Below are the code and all the weights of a small trained network. Each question names an input and a target symbol and asks about switching units off, where a switched-off unit gives its printed mean instead of its output.

import numpy as np


def w(rows, s, z=0):
    codes = np.array(rows[::2]) - 128.0
    scale = np.full(codes.shape[1], s)
    scale[-1] = z or s
    return codes * scale


def norm(h):
    return h / np.sqrt((h * h).mean(-1, keepdims=True) + 1e-5)


def f(y):
    return y / 2 * (1 + np.tanh(0.7978845608 * (y + 0.044715 * y**3)))


def softmax(a):
    e = np.exp(a - a.max(-1, keepdims=True))
    return e / e.sum(-1, keepdims=True)


def log_softmax(a):
    a = a - a.max(-1, keepdims=True)
    return a - np.log(np.exp(a).sum(-1, keepdims=True))


def net(x, mask):
    ids = ['αβγδεζηθλμπσψω'.index(c) for c in x.split()]
    T = len(ids)
    res = E[ids] + P[:T]
    u = 0
    for l in range(3):
        r = norm(res)
        for j in range(2):
            rows = slice(2 * j, 2 * j + 2)
            q, k, v = (r @ M[l][rows].T for M in (Q, K, V))
            z = softmax(np.where(np.tri(T) > 0, q @ k.T / 2**0.5, -1e9)) @ v
            o = O[l][rows]
            res = res + np.where(mask[u + j], z, o[:, -1]) @ o[:, :-1]
        u += 2
        y = f(norm(res) @ A[l][:, :-1].T + A[l][:, -1])
        res = res + np.where(mask[u : u + 8], y, B[l][:, -1]) @ B[l][:, :-1]
        u += 8
    return log_softmax(norm(res)[-1] @ U[:, :-1].T + U[:, -1])


Q, K, V, O, A, B = {}, {}, {}, {}, {}, {}
E = w([
[213,167,71],'α',
[187,126,150],'β',
[185,123,147],'γ',
[193,181,64],'δ',
[185,126,144],'ε',
[186,133,150],'ζ',
[179,126,145],'η',
[190,210,103],'θ',
[179,132,65],'λ',
[109,69,178],'μ',
[188,151,47],'π',
[85,44,245],'σ',
[82,68,129],'ψ',
[79,94,5],'ω',
],0.0014)
P = w([
[229,251,173],'0',
[229,31,85],'1',
[46,254,104],'2',
[223,51,87],'3',
[79,66,71],'4',
[28,240,119],'5',
],0.0015)
Q[0] = w([
[93,208,117],'L0H0',
[195,5,97],'L0H0',
[95,99,157],'L0H1',
[137,130,145],'L0H1',
],0.021)
K[0] = w([
[226,216,127],'L0H0',
[9,36,21],'L0H0',
[90,208,165],'L0H1',
[92,115,108],'L0H1',
],0.011)
V[0] = w([
[115,102,255],'L0H0',
[177,167,145],'L0H0',
[156,93,120],'L0H1',
[127,132,123],'L0H1',
],0.0097)
O[0] = w([
[200,254,17,253],'L0H0',
[79,163,119,249],'L0H0',
[76,69,143,155],'L0H1',
[137,131,130,124],'L0H1',
],0.0056,0.0028)
A[0] = w([
[222,96,25,5],'L0N0',
[192,45,120,123],'L0N1',
[220,2,133,141],'L0N2',
[202,183,232,121],'L0N3',
[94,111,175,91],'L0N4',
[196,38,117,123],'L0N5',
[134,113,144,112],'L0N6',
[145,74,55,66],'L0N7',
],0.0068,0.0015)
B[0] = w([
[235,210,255,249],'L0N0',
[157,58,109,167],'L0N1',
[251,2,89,236],'L0N2',
[70,18,112,134],'L0N3',
[67,231,171,141],'L0N4',
[168,47,114,175],'L0N5',
[95,161,135,114],'L0N6',
[100,112,196,131],'L0N7',
],0.0082,0.0019)
Q[1] = w([
[131,103,86],'L1H0',
[137,178,188],'L1H0',
[131,125,196],'L1H1',
[2,142,34],'L1H1',
],0.0086)
K[1] = w([
[179,182,167],'L1H0',
[91,93,69],'L1H0',
[148,113,253],'L1H1',
[51,254,38],'L1H1',
],0.0064)
V[1] = w([
[156,104,159],'L1H0',
[107,151,106],'L1H0',
[151,115,181],'L1H1',
[77,158,2],'L1H1',
],0.0072)
O[1] = w([
[159,154,98,2],'L1H0',
[102,110,153,241],'L1H0',
[98,136,69,90],'L1H1',
[195,106,255,223],'L1H1',
],0.0056,0.00082)
A[1] = w([
[120,165,114,1],'L1N0',
[70,55,194,190],'L1N1',
[94,85,170,199],'L1N2',
[129,122,132,156],'L1N3',
[128,124,131,155],'L1N4',
[112,179,1,69],'L1N5',
[39,215,111,94],'L1N6',
[94,177,113,58],'L1N7',
],0.0068,0.00062)
B[1] = w([
[151,84,111,140],'L1N0',
[94,206,83,249],'L1N1',
[106,192,118,172],'L1N2',
[125,136,132,133],'L1N3',
[127,134,131,133],'L1N4',
[217,103,110,180],'L1N5',
[120,122,248,246],'L1N6',
[144,95,158,157],'L1N7',
],0.012,0.0014)
Q[2] = w([
[167,140,132],'L2H0',
[150,128,143],'L2H0',
[237,146,254],'L2H1',
[208,81,15],'L2H1',
],0.016)
K[2] = w([
[86,127,155],'L2H0',
[108,131,145],'L2H0',
[248,236,176],'L2H1',
[198,18,101],'L2H1',
],0.017)
V[2] = w([
[137,124,113],'L2H0',
[141,131,128],'L2H0',
[102,156,165],'L2H1',
[134,74,253],'L2H1',
],0.011)
O[2] = w([
[121,142,105,78],'L2H0',
[117,150,126,193],'L2H0',
[164,29,141,184],'L2H1',
[176,7,3,2],'L2H1',
],0.0062,0.00082)
A[2] = w([
[2,50,161,50],'L2N0',
[141,157,187,85],'L2N1',
[134,121,146,8],'L2N2',
[119,107,122,25],'L2N3',
[81,46,17,6],'L2N4',
[139,136,152,51],'L2N5',
[165,205,53,19],'L2N6',
[121,70,248,116],'L2N7',
],0.009,0.0022)
B[2] = w([
[199,24,219,235],'L2N0',
[125,111,44,214],'L2N1',
[160,162,90,93],'L2N2',
[164,162,105,83],'L2N3',
[46,222,65,185],'L2N4',
[149,135,91,126],'L2N5',
[164,249,158,214],'L2N6',
[82,208,60,253],'L2N7',
],0.013,0.0023)
U = w([
[133,74,182,170],'α',
[89,157,80,105],'β',
[96,154,81,105],'γ',
[131,97,164,68],'δ',
[100,149,95,61],'ε',
[96,155,90,54],'ζ',
[83,162,80,111],'η',
[17,213,228,86],'θ',
[126,95,160,76],'λ',
[239,62,109,36],'μ',
[139,61,188,204],'π',
[220,234,160,255],'σ',
[156,31,6,191],'ψ',
[85,98,138,141],'ω',
],0.012,0.0026)

Each question gives the input, a string of symbols that net reads in full, and the target symbol t.
The units are the heads (2 rows each of Q, K, V and O) and the neurons (one row each of A and B). Each row of codes is followed by its name. A weight is (code - 128) times the scale printed after its matrix; where a second scale follows, it is the last column's (O, A, B and U).
mask holds one flag per unit, layer by layer, with each layer's heads first. A switched-off unit (its flag False) gives its mean, the last column of its rows in O or B, instead of its output. The means were averaged over made-up inputs and are rounded, as every weight is.
A unit's drop is (log p(t) with every unit on - log p(t) with that unit switched off) / (log p(t) with every unit on - log p(t) with every unit switched off).
The circuit of an input: a set's keep is (log p(t) with only the set's units on - log p(t) with every unit switched off) / (log p(t) with every unit on - log p(t) with every unit switched off). Starting from the 12 units with the biggest drops (on a tie, the unit counted first), units are removed one at a time, each time the one whose removal leaves the highest keep (on an exact tie, the one counted first), for as long as the keep stays at least 0.8.
circuit, biggest first: the units of the circuit, biggest drop first
k most important neurons: the k neurons with the biggest drops, biggest first
top k neurons in layer l: the k neurons of layer l with the biggest drops, biggest first
which heads matter: for each layer, one digit per head in row order, 1 if its drop is at least 0.15 and else 0, layers parted by /
drop when u is switched off: that unit's drop, to one decimal
input ψ η ψ σ θ, target θ: 3 most important neurons : (L1N1; L1N6; L0N0)
input θ β ψ σ σ θ, target θ: which heads matter : 10 / 01 / 00
input σ θ ε π, target π: 3 most important neurons : (L0N0; L2N0; L0N2)
input σ ψ σ ε, target ψ: which heads matter : 10 / 00 / 00
input σ θ γ μ, target μ: circuit, biggest first : (L0N2; L0H0)
input ψ σ μ σ μ, target μ: which heads matter : 00 / 00 / 00
input ψ θ σ θ β θ, target ψ: which heads matter : 00 / 01 / 01
input θ σ ζ γ ψ γ, target θ: 4 most important neurons : (L0N0; L0N3; L1N1; L1N6)
input μ θ σ, target μ: which heads matter : 10 / 00 / 01
input θ ψ σ, target θ: 4 most important neurons : (L0N0; L0N3; L1N1; L2N7)
input θ θ σ σ η ζ, target θ: 2 most important neurons : (L0N0; L0N3)
input θ π σ δ σ μ, target θ: circuit, biggest first : (L0H0)
input ψ γ θ ψ σ λ, target ψ: circuit, biggest first : (L2H1; L1N1)
input θ ψ σ π σ β, target θ: 4 most important neurons : (L0N0; L0N3; L1N1; L1N6)
input θ β σ γ θ η, target θ: 2 most important neurons : (L0N0; L0N3)
input θ γ σ π σ λ, target θ: top 2 neurons in layer 1 : (L1N6; L1N1)
input σ σ ψ θ, target ψ: most important neuron : (L0N2)
input θ θ σ σ σ δ, target θ: 4 most important neurons : (L0N0; L0N3; L1N6; L1N1)
input θ α π, target θ: 3 most important neurons : (L0N0; L0N3; L1N1)
input ψ σ π, target ψ: most important neuron : (L0N4)
input μ δ σ π α ε, target μ: 3 most important neurons : (L0N2; L1N6; L1N1)
input η η ψ β, target ψ: top 3 neurons in layer 0 : (L0N2; L0N5; L0N1)
input ω μ γ θ, target μ: 3 most important neurons : (L0N0; L0N2; L1N1)
input ψ σ η, target ψ: 2 most important neurons : (L1N1; L0N4)
input σ β ψ δ, target ψ: drop when L0N2 is switched off : 1.6
input σ θ ψ σ, target ψ: drop when L0N2 is switched off : 0.9
input η σ μ ψ, target ψ: drop when L0H0 is switched off : 0.7
input ψ ψ σ μ, target ψ: drop when L0N7 is switched off : 0.0
input ψ π ω, target ψ: most important neuron : (L1N1)
